Below is a small trained network, with its code and all its weights. Each question gives an input and a class and asks what happens when units are switched off, that is, made to give their printed mean instead of their output.

import numpy as np


def w(rows, s, z=0):
    codes = np.array(rows[::2]) - 128.0
    scale = np.full(codes.shape[1], s)
    scale[-1] = z or s
    return codes * scale


def f(y):
    return np.maximum(y, 0)


def log_softmax(a):
    a = a - a.max(-1, keepdims=True)
    return a - np.log(np.exp(a).sum(-1, keepdims=True))


def net(x, mask):
    res = np.array(x, float).reshape(1, 6) / 4 @ E
    y = f(res @ A[0][:, :-1].T + A[0][:, -1])
    res = res + np.where(mask, y, B[0][:, -1]) @ B[0][:, :-1]
    return log_softmax(res[-1] @ U[:, :-1].T + U[:, -1])


A, B = {}, {}
E = w([
[185,99,163,100,163,121],'x0',
[190,175,197,254,75,141],'x1',
[151,66,146,182,17,166],'x2',
[71,170,100,121,66,119],'x3',
[129,114,126,132,123,122],'x4',
[106,215,116,176,200,35],'x5',
],0.0065)
A[0] = w([
[82,25,126,82,162,201,105],'n1',
[154,69,161,66,88,165,110],'n2',
[174,110,19,110,80,182,1],'n3',
[86,120,133,79,158,46,186],'n4',
[130,113,218,137,88,173,110],'n5',
[79,111,123,81,145,254,157],'n6',
[94,185,111,74,209,33,149],'n7',
[106,94,188,144,32,161,148],'n8',
[140,169,64,106,187,96,133],'n9',
[167,85,39,71,100,117,120],'n10',
[59,46,80,131,92,96,193],'n11',
[203,185,131,157,110,94,145],'n12',
[102,167,180,191,112,64,164],'n13',
[166,88,100,87,159,95,146],'n14',
[168,216,184,227,150,93,118],'n15',
],0.0087,0.0029)
B[0] = w([
[206,198,118,81,193,91,227],'n1',
[239,174,146,176,89,183,214],'n2',
[195,118,139,182,130,167,165],'n3',
[39,142,124,179,123,120,212],'n4',
[117,50,148,206,38,226,201],'n5',
[231,192,110,97,239,31,216],'n6',
[34,16,183,162,82,188,255],'n7',
[158,156,185,177,159,208,237],'n8',
[33,101,204,96,51,221,203],'n9',
[164,192,127,102,138,65,195],'n10',
[164,219,158,93,173,62,206],'n11',
[216,152,88,124,151,119,186],'n12',
[145,180,66,84,138,63,201],'n13',
[66,105,86,116,168,92,185],'n14',
[119,191,3,34,82,69,230],'n15',
],0.0058,0.0064)
U = w([
[84,133,92,33,126,76,244],'0',
[209,169,121,139,57,139,203],'1',
[39,28,254,240,32,237,2],'2',
],0.0053,0.00051)

Each question gives the input, the list of numbers given to net, and the class t.
The units are the neurons (one row each of A and B). Each row of codes is followed by its name. A weight is (code - 128) times the scale printed after its matrix; where a second scale follows, it is the last column's (A, B and U).
mask holds one flag per neuron, in row order. A switched-off neuron (its flag False) gives its mean, the last column of its row in B, instead of its output. The means were averaged over made-up inputs and are rounded, as every weight is.
A unit's drop is (log p(t) with every unit on - log p(t) with that unit switched off) / (log p(t) with every unit on - log p(t) with every unit switched off).
The circuit of an input: a set's keep is (log p(t) with only the set's units on - log p(t) with every unit switched off) / (log p(t) with every unit on - log p(t) with every unit switched off). Starting from the 12 units with the biggest drops (on a tie, the unit counted first), units are removed one at a time, each time the one whose removal leaves the highest keep (on an exact tie, the one counted first), for as long as the keep stays at least 0.8.
units of the circuit, in order: the units of the circuit, biggest drop first
k most important neurons: the k neurons with the biggest drops, biggest first
drop of u: that unit's drop, to one decimal
input [8,-1,-1,-3,-6,8], class 2: units of the circuit, in order => [n7]
input [3,-3,-3,0,-3,1], class 2: units of the circuit, in order => [n7 n15 n9]
input [-5,7,-5,-2,5,6], class 0: units of the circuit, in order => [n15 n2]
input [-3,-3,-2,-7,-3,5], class 2: units of the circuit, in order => [n7 n9]
input [8,0,0,-3,-1,5], class 2: units of the circuit, in order => [n7 n6]
input [2,5,-3,-6,5,6], class 0: 2 most important neurons => [n15 n2]
input [-8,-8,-7,-1,2,8], class 2: drop of n7 => 0.3
input [-6,-8,-3,6,2,8], class 2: drop of n6 => 0.0
input [-7,7,-4,-2,-7,1], class 0: drop of n13 => 0.1
input [5,-2,-3,8,-4,2], class 2: drop of n7 => 0.2
